Each row was made from one small tree. The marks that hang from a mark follow it in brackets, in alphabetical order. Every link used is in the known rows. Write each row's tree.
Known rows
togaleg(nizu tekibe(talu(nenu))): 273,188,-13,-28,-226,-34,5,235,76,121,18,69,122,37,171,-93,-18,-148,14,48,101,115,33,-82,-76,-84,-249,-74,8,-65,40,-158,-68,236,15,28,-60,173,155,-65,260,-112,98,42,-28,-166,33,-19,314,-111,65,-271,-229,-66,32,-97,-63,-165,53,-182,-59
bama(sonobiz(laki pafeb(bafe))): -71,156,-158,86,-56,248,86,-169,-101,1,24,-182,-50,117,120,90,-12,-114,15,-21,-35,-72,-6,40,358,-13,60,25,-56,-120,58,-251,71,-148,46,-78,101,21,-284,153,-61,-47,27,77,-54,-39,78,-169,-86,65,71,83,-44,34,-96,42,-141,-191,-27,58,3
bama(sonobiz(pafeb) tekibe): 56,10,-19,9,-106,310,20,-38,-172,59,8,-59,-152,49,-240,10,-37,-85,-31,-85,-60,-126,-52,80,217,-34,-68,45,-85,-44,-90,-79,77,-7,191,-95,47,95,35,177,-182,-114,-129,-226,8,-150,-24,-126,125,91,136,90,-66,-177,-52,89,-20,-109,181,219,129
togaleg(tekibe(pafeb talu(kolamup)) zururo): 29,226,-211,24,-60,-200,56,-7,188,84,-74,35,146,-69,6,-29,-26,-5,161,-273,126,198,-170,-173,-207,66,-244,-42,-111,18,18,14,-165,256,79,-184,125,155,134,26,169,-80,-105,-80,203,-496,54,-166,334,-26,-221,-269,-464,156,184,-27,192,-186,188,-131,72
laki(nizu(dedek(bama kolamup))): 177,46,239,-48,57,63,-6,9,-185,-10,-252,203,-238,220,-103,14,-51,194,-185,47,286,-32,141,44,-298,71,20,158,272,-60,90,93,19,127,-276,94,11,-95,26,-72,-35,263,230,105,82,-171,-41,167,49,-140,21,-19,230,143,-181,-76,-197,33,-21,-102,-222
laki(nizu sonobiz(dedek(dopo))): -103,-148,244,-111,-72,222,190,67,-85,37,-162,-85,29,201,-74,61,-62,146,-473,85,44,-73,99,-18,338,-108,126,73,-114,-97,-91,159,247,5,94,10,37,-52,106,49,-137,177,154,-178,133,192,-114,235,113,-150,12,230,154,-230,-64,-18,-453,213,-212,45,-7
bama(tekibe(nezod(zururo) nizu)): 46,-158,-42,-207,-37,-157,35,83,9,-128,357,-15,-13,35,-144,-92,155,178,71,-11,-215,-57,-4,-43,121,-52,-66,-18,-133,138,-43,-7,-241,-77,34,-64,127,71,68,25,90,31,-126,-129,-32,-41,-209,221,88,-86,-11,-503,-217,-250,16,69,222,-71,151,-98,-124
nizu(dedek(kolamup(nenu vofor zururo) laki)): 392,26,-238,55,-94,129,-149,-169,-10,-273,33,286,-51,-70,133,65,6,59,194,106,65,145,-10,-233,-406,127,192,-260,213,198,98,377,21,208,-186,108,-130,-30,326,18,234,-170,-5,222,-99,-116,-59,243,-107,-26,-60,-40,54,304,-41,246,-27,-247,107,-373,-56
sefo(bafe(bama(nizu tekibe) vofor)): -124,-79,37,108,88,-40,144,-314,5,-91,36,-80,-187,-312,-315,-132,-91,114,12,122,-392,-130,-111,180,-69,-174,-129,-21,48,-142,67,37,-175,336,-140,44,92,63,123,85,-180,31,-234,46,231,-335,162,-82,84,226,1,192,16,-166,281,111,3,-81,128,268,131
sonobiz(dedek laki pafeb(bafe(sefo) nizu)): -331,253,-98,-35,-51,86,-66,-121,189,68,216,-297,205,94,-178,151,-36,-169,-17,9,14,114,43,199,137,-48,289,-82,202,-95,-52,-223,-13,-365,25,36,270,-40,-411,-68,-95,56,27,-34,-179,60,63,-75,-475,113,89,437,123,180,43,-153,160,-103,-135,64,255
sefo(bafe(dedek(bama dopo(laki(nizu))))): -139,140,224,-190,177,-54,23,-142,-194,-206,-325,-19,-117,-109,-135,-100,-18,125,-405,132,-98,43,22,33,-145,84,141,198,-46,-267,-75,16,-61,141,-123,92,-100,-4,91,107,-15,323,248,-19,393,-108,47,-130,156,60,188,37,230,81,177,-133,-203,241,-245,44,-189
bama(nizu sonobiz(laki) tekibe(talu(dedek))): 186,136,-118,53,198,-82,355,137,-140,-27,24,-361,101,-277,-191,-1,-81,6,26,-14,-300,-223,-110,85,220,-190,-245,-123,-78,2,-75,-329,-184,130,25,-98,-73,42,-194,209,-197,-83,-251,191,241,-9,75,-66,347,-11,-95,-97,-262,-185,41,227,-36,-106,110,67,12
sonobiz(dedek(bama(nizu tekibe) kolamup(zururo)) laki): -134,-14,17,149,167,-180,-16,42,87,-302,20,89,-33,-68,-428,-67,-298,308,49,-47,-255,-7,130,152,-327,-6,88,-119,45,-144,142,-3,-121,-26,-148,198,167,16,-70,56,-67,-28,-86,559,-82,-32,168,-66,-152,36,57,-21,11,31,13,15,226,-79,176,125,-79
nenu(nezod sonobiz(bama dedek)): -11,-53,249,161,-3,154,-147,147,123,34,-215,-30,59,261,64,-125,46,-97,-78,-259,75,55,158,-52,-194,-31,70,62,-93,101,-108,-66,141,-354,-134,169,-37,-68,-86,-15,135,58,109,13,116,272,-128,157,-280,-108,57,26,291,-102,-69,-93,175,367,113,186,-74
pafeb(bafe(bama sefo) nizu(dedek)): -66,125,58,-6,-14,-36,-144,-185,43,220,43,-206,-81,51,-189,104,-13,-123,-134,88,85,-42,-49,178,-110,-124,166,53,427,-66,135,89,-171,167,-432,-46,136,-37,-118,-132,-110,214,-2,-228,-124,-101,31,107,-218,149,-205,155,308,231,132,-129,34,89,-155,-181,166
talu(kolamup nenu(sonobiz(dedek(laki)))): 293,112,-20,100,-14,70,-12,20,-22,-160,-192,104,92,17,161,-277,-200,-135,74,95,-123,55,145,-135,-289,116,39,-22,134,59,-106,93,-13,-296,-29,-8,-28,-173,132,-43,-31,-131,36,50,-32,184,-46,144,-109,102,-140,36,191,-23,-111,46,-129,91,45,198,181
togaleg(nizu(laki(sonobiz(bama pafeb)))): -133,204,78,-101,-95,-93,220,-144,-98,59,-11,132,-73,65,241,1,74,-104,71,-78,303,9,94,185,340,-50,-54,165,-118,-147,103,-229,177,-292,341,243,26,26,-229,-63,-48,23,33,112,-85,170,-109,-216,-114,-194,313,104,-41,-172,-216,15,-69,-61,-93,153,-157
tekibe(nezod pafeb togaleg(nizu zururo)): -120,7,85,-30,-95,-445,61,11,111,120,226,98,50,-72,57,153,78,276,176,-177,210,137,-8,-190,190,110,-318,43,-146,65,-75,-35,70,145,205,-79,27,271,232,-68,67,-60,-117,-209,75,-183,197,-84,242,-219,-177,-435,-333,78,77,-161,191,-244,-26,-166,-81
tekibe(nizu pafeb togaleg(nenu)): -95,-16,34,23,10,-139,-202,72,-64,161,159,70,33,-69,104,7,69,100,217,-75,-25,-31,110,-118,115,195,-316,162,-150,175,15,23,-132,-154,277,-146,-125,119,358,-125,135,82,20,-53,-188,48,-5,-83,104,-102,122,-159,-149,48,-86,-155,19,56,40,-19,-20
togaleg(nenu(nezod) nizu zururo): -84,-34,-41,223,52,104,-116,251,-101,-89,-165,-41,-63,109,-116,-32,17,26,-103,-63,94,209,120,-155,-181,-224,-399,-96,101,70,-142,-114,283,218,94,119,-153,199,197,-71,174,-21,83,136,-118,-34,-6,-48,67,-130,28,-135,-206,144,54,-35,153,38,67,-73,1
vofor(nenu(nezod sonobiz(dedek)) tekibe(nizu)): 84,-408,112,80,-42,106,-139,428,284,20,-77,32,165,265,12,-50,36,-73,-71,-98,-276,-94,146,-31,-159,-62,-4,28,234,182,-293,-6,144,-234,63,84,61,-65,-183,-153,55,-89,227,-171,-203,384,-152,22,-61,168,80,77,135,-118,-165,-166,49,334,33,-219,-97
tekibe(nizu(laki) togaleg(nenu(nezod sonobiz) zururo)): -209,-241,-22,103,78,-154,-53,269,54,55,-223,11,-85,85,-86,39,78,93,168,-141,-39,19,212,-185,-70,19,-329,-62,-126,136,-7,-115,14,-233,193,53,-172,181,261,-86,176,-154,107,-33,-156,395,-106,18,-90,32,116,-259,-82,83,-39,-122,137,295,100,7,-86
vofor(nenu(nezod(zururo)) tekibe): 283,-351,-173,-20,-111,71,-193,180,-19,-188,-54,-39,165,6,43,-112,62,-37,0,129,-43,-8,106,-144,-3,-24,147,-30,268,211,-117,-67,240,30,-64,32,65,-28,30,78,85,-17,-1,-13,-175,-16,-113,-71,51,62,-3,-294,-146,-70,86,141,160,72,-3,-198,-204
nizu(dedek(bama(sonobiz tekibe(togaleg(nenu)))) laki): -1,9,70,178,167,-70,-68,231,-463,107,-215,49,-128,41,-215,-29,-208,-15,260,44,-158,-212,220,64,-34,80,-219,-132,-51,-106,181,-15,31,-148,-254,62,-304,27,156,240,-167,-24,-160,120,-97,54,-66,102,237,11,312,-130,4,24,-128,-19,28,250,156,297,-155
pafeb(bafe(vofor) nizu(laki(sonobiz))): -315,-168,-96,-129,-2,-16,93,-136,47,64,97,76,-231,40,102,263,81,-130,11,180,-39,-115,-200,221,477,-41,98,-7,-106,-55,171,144,-63,6,116,-101,-16,-70,-115,-137,-154,-90,-182,-19,2,32,71,-23,-13,-30,-126,304,-15,-153,31,71,-171,-147,-202,43,110
nizu(dedek(bama(tekibe)) laki(sonobiz(pafeb))): -145,27,101,4,103,228,53,193,-210,105,-149,45,-178,103,-64,2,-167,-66,58,-47,78,-158,-43,262,76,-2,40,3,13,-137,231,-134,75,-175,-94,123,-114,-55,-162,163,-342,37,-49,4,7,-70,-68,36,-98,-44,400,106,66,-161,-123,-1,40,172,52,176,-114
dedek(dopo laki(nizu)): 53,-37,37,-222,71,-19,277,-114,-133,-68,-32,-41,-17,66,-42,-68,122,226,-206,266,253,102,188,-205,28,6,66,43,-19,-42,26,201,45,193,73,-63,-19,-44,183,-8,-32,52,217,10,89,-35,71,52,66,-108,-128,48,152,-99,-78,-29,-426,-58,0,-111,-79
bama(nizu(dedek) sonobiz(laki) tekibe(talu)): 283,57,-127,189,175,-26,440,309,-63,63,98,-386,128,-27,-128,-55,-187,99,215,-122,-291,-169,-23,101,-73,-174,-91,-139,-96,23,-99,-149,-111,61,-247,-125,-108,10,-270,173,-247,-27,-135,192,120,44,-7,252,273,12,-123,-56,-272,-53,-73,227,-45,-59,200,-40,-38
vofor(tekibe(nezod(zururo) nizu talu togaleg)): 143,-126,-31,-229,-96,-468,113,52,94,143,406,-9,299,75,150,16,163,253,247,-16,-126,-158,153,-211,221,105,9,-146,-43,193,-147,-135,-192,-87,31,-143,208,169,-78,-72,117,107,-28,-248,86,-71,-193,192,173,-48,-42,-810,-330,-167,-77,-48,50,-12,15,-410,-333
pafeb(bafe(vofor) nizu): -238,-53,-76,-41,-90,105,-101,-225,96,42,228,112,-150,53,-26,177,114,-86,6,137,-59,-38,-155,73,226,-33,34,-47,90,23,26,144,-70,154,42,-169,70,-48,-63,-194,-8,37,-124,-109,2,-219,122,-9,21,24,-143,220,10,-29,92,-55,-76,-220,-26,-42,166
togaleg(tekibe(nizu(dedek) talu(kolamup nenu))): 278,319,-168,76,-165,81,45,185,132,128,40,22,240,57,241,-135,-192,-180,228,-64,-214,-52,63,-149,-321,-7,-153,-85,109,37,-45,-130,-347,-55,-156,-112,15,-3,20,-35,218,40,70,-94,-33,-97,-267,344,208,61,15,-338,-256,69,-62,26,-53,99,176,-341,54
talu(kolamup(vofor zururo)): 97,118,-251,132,-297,42,57,-332,2,-186,-115,304,40,-170,32,88,-1,87,-8,-73,-114,102,-28,-152,-81,-70,94,-151,-43,251,0,122,20,292,25,-106,34,12,262,5,256,-34,-180,-7,73,-188,-11,78,44,95,-164,-75,-141,31,168,179,-62,-110,170,-124,79
pafeb(nizu(dedek(bama(sonobiz) dopo))): -29,234,157,-39,-46,29,-67,-74,-191,87,-61,-14,-60,84,-251,-154,-173,14,-83,-77,106,-106,-87,24,-196,-59,-38,87,198,-148,-166,153,54,110,-98,-154,46,27,-110,28,-266,139,133,-177,58,130,-229,73,471,-3,-81,-84,151,1,-101,-112,-59,215,1,-82,-73
nenu(sonobiz(dedek laki)): -31,35,151,86,3,42,98,230,85,-66,-80,-63,30,116,70,-87,71,41,-41,-179,-60,62,125,47,-65,38,107,-14,41,90,-18,-33,154,-224,-24,73,-67,-124,-165,-35,-16,-2,69,47,47,265,46,73,-195,-45,159,148,165,-52,14,-106,-33,55,77,168,-60
togaleg(nenu(nezod sonobiz(laki)) zururo): 6,-142,-71,179,218,141,-25,293,-39,-130,-282,-203,-37,111,-45,-69,66,-14,37,-181,42,148,18,-151,-251,-141,-210,-171,41,162,-48,-179,211,-10,-38,56,-200,20,110,-47,146,-198,151,200,10,186,3,8,-40,-35,-6,-196,-101,117,129,73,194,182,124,98,-20
nizu(laki(sonobiz(dedek pafeb))): -223,78,52,51,-52,189,83,52,-40,27,-74,2,-46,95,136,32,-41,-106,-147,-45,51,-11,42,159,334,57,169,117,-39,-19,103,-141,218,-331,231,114,-5,-34,-144,156,-182,62,-83,-112,-21,131,-120,-53,-282,-86,340,387,95,-202,-72,-34,-107,29,-115,192,-19
dopo(laki(nizu sonobiz(pafeb(bafe)))): -56,-179,-25,-164,30,261,24,-144,-114,-20,-238,20,-162,194,-3,329,126,-140,-434,106,69,-114,-142,190,594,39,145,239,-143,-119,126,-160,97,-103,25,-29,56,-16,104,-39,-68,185,54,-91,11,-31,-23,-99,-23,-67,85,369,64,-174,-118,47,-459,-27,-348,27,66
togaleg(nenu nizu tekibe): -3,57,80,102,-117,68,-148,151,-166,49,-47,214,-21,86,-82,-35,113,-123,-77,-26,69,193,192,-1,-97,-92,-451,13,93,-82,3,-68,157,214,55,122,-89,175,144,-62,208,-15,45,124,-230,-168,-103,-131,243,-179,233,48,-163,-33,-59,-95,-13,-47,101,5,71
talu(dedek kolamup(nizu(laki))): -27,319,-129,-75,93,-152,38,-331,-129,-83,-157,119,61,-418,-30,-19,134,-154,-54,-10,17,30,47,35,34,62,-127,55,148,122,-5,-198,-69,-1,123,-75,-77,-207,-74,12,-106,-12,-275,-81,0,-76,-2,-173,86,9,-19,99,-152,26,22,112,126,-90,20,38,170
tekibe(pafeb(bafe(dedek(dopo(laki)) vofor))): -466,-35,-22,4,158,60,-241,117,139,-135,306,-113,0,-281,281,133,26,-90,-49,150,-133,99,-308,-139,92,308,213,107,-381,-233,-27,285,-125,146,140,-161,-155,-119,-72,29,69,56,-98,-138,123,-129,316,-187,-244,27,-198,104,44,158,192,-133,-30,-99,-83,14,224
nenu(nezod sonobiz(bama pafeb)): 67,-3,136,50,-71,275,-132,-92,59,91,-150,23,-2,156,106,-86,115,-182,22,-287,288,34,24,-70,-116,-6,-2,132,-71,87,-102,-277,161,-308,58,73,50,-18,-107,-23,103,-24,178,-67,77,99,-145,-36,-263,-39,103,-91,187,-107,-113,-9,202,269,132,168,-28
tekibe(nezod(zururo) togaleg): 155,-111,13,-102,-200,-259,-10,-143,-119,-35,227,86,52,-57,79,-4,114,198,88,3,80,-29,146,-202,234,171,55,-4,-49,171,10,-95,27,-42,-76,-115,90,138,271,177,117,132,-188,-190,104,-116,-118,225,79,-180,-29,-603,-97,-108,130,72,111,-64,-65,-31,-195
bafe(sefo vofor(nenu tekibe)): 210,-247,-106,-102,-116,-58,58,114,117,-47,137,-131,61,-88,-41,11,42,-169,38,360,7,-141,-4,21,40,-26,223,-167,284,93,-71,116,49,402,50,13,57,-133,-34,-26,129,-56,-167,-213,-108,-58,162,-171,-1,198,-59,210,78,13,273,119,-98,-197,-26,-55,17
nizu(laki(sonobiz(dedek(bama)))): -159,54,181,23,79,-92,49,158,-123,-3,-280,76,-158,161,90,-88,-125,26,-194,45,85,-87,48,233,122,6,116,104,-45,-78,264,16,66,-103,-70,180,-86,-28,-44,124,-118,161,-28,159,71,172,-15,-70,-70,-144,253,198,246,-177,-18,-121,-109,150,-161,206,-269
dopo(laki(nizu sonobiz(dedek pafeb))): -60,-49,115,-86,37,202,26,68,-69,-66,-222,42,-32,160,-24,196,42,-64,-476,-30,31,-46,-83,241,425,70,238,246,-73,-59,3,-126,247,-275,131,115,80,-28,73,6,-122,261,9,-130,63,139,-156,-8,-89,-97,284,525,133,-213,-69,18,-390,71,-292,165,65
kolamup(nenu(sonobiz) nizu): 521,-125,68,-158,-68,94,-223,-171,17,56,-119,174,-36,-77,-45,-93,216,-161,-91,-135,120,-60,-150,79,-123,-3,-95,52,97,231,-113,77,106,158,-59,-70,-102,-135,223,-166,50,-99,64,-145,-176,135,-32,-68,319,87,19,60,-7,48,-20,117,119,-19,-87,31,84
togaleg(nizu tekibe(nezod talu) zururo): 65,99,-7,-43,-90,-318,239,127,176,112,164,84,75,183,-30,49,152,69,-17,-175,186,204,-67,-139,-84,-161,-367,-176,6,-37,-24,-162,-29,439,-29,1,112,321,-1,5,284,-89,-1,-100,217,-400,-26,31,422,-222,-101,-429,-359,-5,134,-124,131,-273,60,-352,-165
pafeb(bafe(bama dedek(laki(nizu)) vofor)): -35,-100,140,59,236,11,80,-143,-73,70,142,175,-243,33,425,170,14,187,-190,377,-53,-20,-114,79,116,-46,207,42,109,-243,333,245,-121,294,-252,129,99,-69,-227,-61,32,199,111,232,124,-435,375,17,-412,200,-186,154,320,257,141,39,-422,-84,-268,-52,82
tekibe(pafeb(nizu) talu(nenu)): 289,214,-129,-175,10,-125,-141,-1,126,141,152,-77,159,-144,183,-99,7,-140,155,-17,124,62,-337,-47,-6,52,-44,106,-4,266,-4,-20,-224,6,153,-301,-103,-56,228,-245,21,-118,19,-126,59,-99,71,-81,366,-43,-266,-208,-257,-54,85,-63,135,-147,-40,-132,14
kolamup(nenu(nezod) nizu(dedek laki) vofor zururo): 276,-7,-287,151,-49,140,-271,-26,143,-81,-143,146,227,-240,157,137,112,-82,77,-113,-44,161,-153,-64,-247,-121,198,-251,-73,370,92,35,153,109,-323,122,-273,-104,138,35,233,-203,-106,135,-247,136,-80,241,-74,104,15,55,-223,242,86,289,327,61,70,-370,19

Write each row's tree
-20,-108,182,-159,-20,-13,62,42,93,75,32,61,-141,205,-180,-115,167,13,153,-171,-81,-140,79,88,-16,-69,-152,52,-145,45,-31,66,-248,-215,122,49,-5,-37,19,-240,94,-37,96,-89,-15,213,-99,16,40,-19,139,-107,75,-242,-156,-89,61,137,279,126,-77 => nenu(sonobiz(bama(tekibe(nizu))))
2,-152,19,108,24,-20,267,68,-185,93,133,-210,79,-92,-362,-58,-296,241,239,112,-154,-156,271,-163,-28,68,-128,-92,-130,-211,-203,178,-36,18,-68,-163,-42,191,148,278,-411,-76,-113,-66,-7,122,-20,239,230,-7,-181,-37,12,-92,-213,110,-215,82,191,7,169 => bama(nizu(dedek(dopo laki)) sonobiz tekibe(togaleg))
-354,45,-89,-54,82,-252,-37,-347,84,37,185,139,-213,-117,86,153,139,-67,33,208,-35,-36,-210,171,168,-26,110,21,142,-116,363,160,-157,148,-69,-26,102,-127,-132,-184,-50,-24,-141,12,-54,-151,193,-184,-160,173,-114,193,142,-5,158,-136,-42,-180,-62,65,67 => pafeb(bafe(bama vofor) nizu(laki))
40,-146,-27,11,10,-97,300,-13,-81,7,-155,-70,-138,-86,-2,3,-19,49,-111,108,29,-126,3,180,299,-84,-63,244,-131,55,110,-81,-32,111,85,-25,-106,19,70,72,-192,45,-158,78,-53,225,-43,-123,107,-129,-74,250,-57,-326,-46,175,-200,-34,-121,69,-30 => bama(nizu(laki(sonobiz)))
-78,-54,116,35,-112,130,-130,-213,145,125,45,-63,-170,-70,8,61,21,-223,-160,86,138,-85,-237,119,9,-47,157,-9,85,-221,145,-12,-1,179,-86,38,284,-39,-216,-30,51,26,13,-212,-35,-112,174,-119,-500,331,-118,183,440,140,170,-78,-75,-9,-102,231,237 => nenu(sonobiz(pafeb(bafe(bama sefo vofor))))
-89,44,96,75,160,22,31,-201,-201,58,98,-119,-189,18,220,-71,-156,72,-171,236,-50,-36,-22,-125,-27,2,112,88,45,-405,99,287,-115,256,-150,-66,71,92,-160,214,-122,21,181,27,102,-149,183,-103,-136,184,-301,-144,381,219,20,-55,-279,68,-202,-66,50 => pafeb(bafe(bama(sonobiz) dedek(dopo laki)))
369,-188,-20,42,40,174,-275,32,170,11,-148,151,241,21,102,-35,103,-92,-17,-123,117,238,-150,-40,-437,-72,29,-196,-53,212,-215,189,181,-72,-157,123,-91,-14,164,-95,115,-299,172,186,-61,262,-62,148,-63,42,-117,297,166,157,-134,108,207,93,-38,11,221 => kolamup(nenu(nezod sonobiz(dedek(laki))) nizu vofor)
5,212,-140,-204,129,-421,92,-12,142,134,150,-20,76,-168,122,2,207,-20,183,-129,198,156,-224,40,-3,116,-12,150,-118,240,104,35,-183,-32,207,-241,-125,-69,-42,-178,-66,-95,-72,-64,87,-77,88,-191,179,-91,-179,-25,-238,-45,30,-148,187,-197,30,-108,-123 => tekibe(pafeb(nizu(laki)) talu)
525,-160,85,88,-80,167,-132,-22,-2,-80,-94,97,-103,-65,-127,-71,-58,-77,48,-61,-1,-127,11,-42,-400,95,-158,144,267,109,-225,111,44,84,-178,5,-87,-147,126,-71,-75,-12,60,-29,-193,218,-204,147,140,19,-120,73,83,76,-234,161,45,25,20,-43,93 => bama(nizu(dedek(kolamup(nenu(sonobiz)))))
-266,-30,251,-67,170,-146,-277,235,179,79,301,216,-130,-67,282,21,-100,191,212,45,-38,-68,-168,86,-258,247,13,169,-12,-185,-115,295,-303,116,277,86,121,-5,-413,-283,-33,35,142,67,2,-211,236,-361,-200,124,-72,-149,5,200,-124,-145,126,-75,50,-133,19 => bafe(dedek(bama kolamup) vofor(tekibe(nizu pafeb)))
-158,206,-160,110,18,83,116,-415,25,-21,161,-158,163,47,73,-6,-2,-71,200,31,37,-35,67,72,251,-79,3,74,4,-106,125,-427,-94,-272,-23,76,181,-87,-363,-19,39,134,39,341,-130,-33,37,-245,-194,-40,101,167,-96,-72,-148,27,19,-141,32,84,-6 => sonobiz(bama(nizu) laki pafeb(bafe))
-147,96,-9,76,14,352,5,-168,-173,46,182,-107,-56,70,180,-21,-154,-57,-84,164,-3,34,10,-174,127,83,100,54,-61,-340,-131,58,29,-31,163,-120,86,103,-324,276,-159,-22,183,-91,34,-167,57,-117,-206,128,-113,35,189,178,-147,-21,-217,-27,-139,-71,158 => bama(sonobiz(pafeb(bafe(dedek(dopo laki)))))
-83,51,57,111,98,-190,0,31,-24,64,-114,-178,-76,-113,-56,-5,-197,-8,-139,322,-1,-56,37,228,-62,-89,88,180,-19,-215,172,-139,-323,219,-283,137,-21,5,-344,141,-3,249,-34,240,-145,11,240,-280,-348,159,-142,211,232,184,95,-63,74,71,-236,43,15 => pafeb(bafe(dedek(bama(nizu(laki))) sefo))
-11,-19,47,44,14,113,209,210,-134,62,-170,-73,-169,83,189,31,11,-36,-32,2,68,-85,78,103,180,28,104,94,15,97,165,24,89,-42,-108,13,-273,-91,-34,111,-184,88,-106,-108,19,154,-108,204,-65,-187,126,143,37,-139,-43,100,-186,84,-53,-76,-132 => nizu(dedek laki(sonobiz))
-326,48,-163,-163,31,-289,-93,-53,259,73,212,-182,-6,-245,-10,185,118,-174,153,193,109,106,-250,152,191,75,163,55,-222,-20,143,176,-252,20,120,-109,17,-115,-192,-165,-18,-123,-247,-74,-151,7,281,-230,-280,91,-336,351,-35,110,152,-60,165,-269,-60,54,242 => tekibe(pafeb(bafe(sefo vofor) nizu(laki)))
-145,-225,73,27,-240,215,-250,124,137,-266,-95,25,153,1,-148,-106,-51,115,-132,-148,146,327,40,-355,-464,71,139,-134,-181,-70,-384,277,265,-198,133,59,153,70,91,80,118,-210,234,-46,129,339,-290,295,-267,-105,-253,-203,226,35,-147,-73,209,185,144,115,95 => nenu(nezod(zururo) sonobiz(dedek(dopo kolamup(vofor))))
-265,40,179,-137,182,-16,174,174,-88,-92,-50,-127,143,126,-291,-42,-127,289,-156,99,-63,-11,168,42,-40,-105,117,-169,-92,-248,84,65,62,-54,-111,163,42,-155,-76,32,-116,64,201,249,112,51,167,74,27,-12,228,31,114,-100,-5,-193,-117,157,116,246,-138 => sonobiz(dedek(bama(tekibe) dopo) laki(nizu))
10,-162,111,42,-39,109,48,-100,112,-212,-30,109,-38,40,-194,-237,-20,-193,179,-33,-402,-78,9,90,-107,-39,24,-229,78,-30,-85,95,78,-306,-13,185,-3,-174,-3,77,103,-106,-108,-16,266,-28,-62,141,101,124,301,288,174,-82,174,14,131,67,98,405,-118 => sefo(bafe(vofor(nenu(sonobiz(bama(tekibe) dedek)))))
-422,317,-25,-85,-47,109,23,-154,99,-37,331,-129,274,-24,-125,-30,-27,3,27,-127,45,163,35,-27,6,42,181,-57,186,-89,-186,-111,193,-342,334,-54,202,-85,-272,-53,-196,-10,139,-130,-29,130,-100,-56,-118,6,231,214,24,-30,-16,-212,106,-17,46,86,145 => sonobiz(dedek(dopo) laki pafeb(nizu))
203,-25,-157,13,11,44,-291,163,46,-382,59,-147,156,-59,144,-86,-77,40,103,-40,-29,119,173,-165,-301,152,273,-126,63,47,-92,11,165,-340,-118,249,65,-83,55,148,157,-62,51,408,-134,233,-114,170,-381,-60,124,-305,-24,263,23,199,397,-20,-31,104,-108 => sonobiz(dedek(kolamup(nenu(nezod(zururo)))) laki)
-272,16,4,-45,-115,-241,-38,49,199,142,103,10,-51,-28,-17,69,40,305,198,-153,78,-7,18,-121,215,165,-186,129,-128,112,34,81,-175,-9,350,-110,51,268,307,-129,86,87,-21,-234,-39,-24,141,-181,90,-62,28,-217,-242,104,84,-203,43,-135,67,-191,-67 => tekibe(nizu pafeb togaleg(zururo))
266,-25,-257,140,15,-72,-19,-218,-80,213,-32,138,384,-141,93,137,-40,-28,223,-206,93,155,12,-255,-403,-47,-238,-334,-170,267,-273,-128,43,96,-69,-264,-75,121,382,-34,246,-174,13,106,199,-183,-83,284,249,-3,-253,-276,-241,288,-24,143,219,122,22,24,216 => tekibe(talu(kolamup(nizu vofor)) togaleg(nenu(nezod)))
360,-112,-158,-157,-12,-75,-100,-217,1,-72,-149,195,-77,-207,81,53,113,-88,-115,-16,-16,-117,-158,167,256,-47,164,-29,-92,221,233,67,88,148,-29,36,-145,-86,253,4,50,-133,-181,84,-269,162,-12,-66,201,63,89,26,-218,12,136,366,51,-67,-255,-145,-85 => kolamup(nenu nizu(laki(sonobiz)) zururo)
